Below are the code and all the weights of a small trained network. Each question names an input and a class and asks about switching units off, where a switched-off unit gives its printed mean instead of its output.

import numpy as np


def w(rows, s, z=0):
    codes = np.array(rows[::2]) - 128.0
    scale = np.full(codes.shape[1], s)
    scale[-1] = z or s
    return codes * scale


def norm(h):
    return h / np.sqrt((h * h).mean(-1, keepdims=True) + 1e-5)


def f(y):
    return np.maximum(y, 0)


def log_softmax(a):
    a = a - a.max(-1, keepdims=True)
    return a - np.log(np.exp(a).sum(-1, keepdims=True))


def net(x, mask):
    res = np.array(x, float).reshape(1, 5) / 4 @ E
    u = 0
    for l in range(2):
        y = f(norm(res) @ A[l][:, :-1].T + A[l][:, -1])
        res = res + np.where(mask[u : u + 12], y, B[l][:, -1]) @ B[l][:, :-1]
        u += 12
    return log_softmax(norm(res)[-1] @ U[:, :-1].T + U[:, -1])


A, B = {}, {}
E = w([
[67,14,169,198],'x0',
[34,155,158,50],'x1',
[121,130,108,128],'x2',
[127,130,128,125],'x3',
[174,102,48,3],'x4',
],0.0038)
A[0] = w([
[233,98,29,71,153],'L0N1',
[94,177,99,161,102],'L0N2',
[82,195,124,91,117],'L0N3',
[107,121,149,99,75],'L0N4',
[63,84,98,79,94],'L0N5',
[145,148,129,99,72],'L0N6',
[114,48,112,1,97],'L0N7',
[125,126,159,178,249],'L0N8',
[118,147,113,139,144],'L0N9',
[100,24,64,71,148],'L0N10',
[101,72,173,194,227],'L0N11',
[118,147,225,135,202],'L0N12',
],0.007,0.0013)
B[0] = w([
[117,55,82,92,254],'L0N1',
[163,121,177,125,152],'L0N2',
[92,117,113,110,180],'L0N3',
[135,176,147,183,142],'L0N4',
[89,149,192,123,166],'L0N5',
[84,144,60,105,152],'L0N6',
[115,157,187,146,205],'L0N7',
[97,144,68,97,201],'L0N8',
[254,106,183,150,140],'L0N9',
[133,106,206,170,196],'L0N10',
[87,101,40,107,236],'L0N11',
[135,149,67,91,191],'L0N12',
],0.0052,0.0049)
A[1] = w([
[129,157,7,112,141],'L1N1',
[74,247,151,78,26],'L1N2',
[202,253,80,145,255],'L1N3',
[142,217,141,60,106],'L1N4',
[93,89,116,89,95],'L1N5',
[46,202,174,14,180],'L1N6',
[237,143,15,127,178],'L1N7',
[55,183,158,124,214],'L1N8',
[216,66,196,160,57],'L1N9',
[132,41,154,94,111],'L1N10',
[115,168,140,113,68],'L1N11',
[249,178,14,171,16],'L1N12',
],0.0058,0.0017)
B[1] = w([
[164,96,157,171,236],'L1N1',
[188,44,70,181,191],'L1N2',
[122,119,253,152,222],'L1N3',
[129,90,44,134,188],'L1N4',
[96,149,158,93,176],'L1N5',
[132,179,99,150,247],'L1N6',
[117,172,208,106,253],'L1N7',
[190,208,144,100,199],'L1N8',
[97,78,126,106,147],'L1N9',
[193,126,142,147,178],'L1N10',
[156,104,90,179,143],'L1N11',
[84,125,135,114,214],'L1N12',
],0.0064,0.0043)
U = w([
[116,140,238,141,252],'0',
[197,70,156,47,78],'1',
[199,169,100,168,104],'2',
[140,153,74,45,98],'3',
[87,52,87,197,103],'4',
[130,2,136,115,107],'5',
[8,132,96,124,90],'6',
],0.011,0.0027)

Each question gives the input, the list of numbers given to net, and the class t.
The units are the neurons (one row each of A and B). Each row of codes is followed by its name. A weight is (code - 128) times the scale printed after its matrix; where a second scale follows, it is the last column's (A, B and U).
mask holds one flag per neuron, layer by layer. A switched-off neuron (its flag False) gives its mean, the last column of its row in B, instead of its output. The means were averaged over made-up inputs and are rounded, as every weight is.
A unit's drop is (log p(t) with every unit on - log p(t) with that unit switched off) / (log p(t) with every unit on - log p(t) with every unit switched off).
The circuit of an input: a set's keep is (log p(t) with only the set's units on - log p(t) with every unit switched off) / (log p(t) with every unit on - log p(t) with every unit switched off). Starting from the 12 units with the biggest drops (on a tie, the unit counted first), units are removed one at a time, each time the one whose removal leaves the highest keep (on an exact tie, the one counted first), for as long as the keep stays at least 0.8.
units of the circuit, in order: the units of the circuit, biggest drop first
most important unit: the unit with the biggest drop
top k neurons: the k neurons with the biggest drops, biggest first
top k neurons in layer l: the k neurons of layer l with the biggest drops, biggest first
drop of u: that unit's drop, to one decimal
input [8,5,-2,-5,-8], class 6: most important unit -> L0N11
input [8,2,0,-8,8], class 0: units of the circuit, in order -> [L0N7 L0N10]
input [0,-6,-5,-2,-2], class 0: top 2 neurons -> [L1N7 L0N1]
input [1,1,3,4,-5], class 6: units of the circuit, in order -> [L0N11 L1N3]
input [-2,1,0,-1,-4], class 2: units of the circuit, in order -> [L1N2 L1N8]
input [-7,2,1,-1,-8], class 2: top 3 neurons -> [L1N2 L1N4 L1N7]
input [2,3,-7,-6,5], class 0: top 2 neurons in layer 0 -> [L0N10 L0N7]
input [-1,8,8,6,-4], class 2: top 2 neurons in layer 1 -> [L1N8 L1N2]
input [-4,-4,5,0,2], class 1: top 3 neurons -> [L0N1 L1N7 L0N7]
input [-2,-3,7,2,1], class 1: top 3 neurons -> [L0N1 L1N7 L0N11]
input [-7,-1,-4,-1,0], class 0: top 3 neurons -> [L1N3 L1N7 L0N11]
input [-7,-4,8,-7,4], class 1: top 2 neurons -> [L0N1 L1N1]
input [-6,8,-6,-3,-3], class 2: top 2 neurons -> [L1N2 L0N1]
input [7,3,5,-8,8], class 0: top 2 neurons -> [L0N7 L0N5]
input [1,2,-7,8,-2], class 6: units of the circuit, in order -> [L0N11]
input [-2,8,-7,-1,-2], class 2: top 3 neurons in layer 1 -> [L1N2 L1N8 L1N6]
input [-2,5,7,5,-7], class 2: top 2 neurons -> [L1N8 L1N2]
input [8,1,-2,-5,-6], class 6: top 2 neurons in layer 1 -> [L1N2 L1N1]
input [-4,-5,8,-8,1], class 1: top 2 neurons -> [L0N1 L0N7]
input [-3,2,-4,-8,0], class 2: most important unit -> L1N6
input [2,2,-5,8,-3], class 6: top 2 neurons in layer 0 -> [L0N11 L0N7]
input [-2,0,6,-3,1], class 1: top 2 neurons in layer 0 -> [L0N1 L0N11]
input [-8,-7,-1,-7,-8], class 0: drop of L1N3 -> 0.3
input [6,1,-4,-6,-8], class 6: drop of L0N10 -> 0.1
input [3,2,6,-4,1], class 0: drop of L1N7 -> 0.0
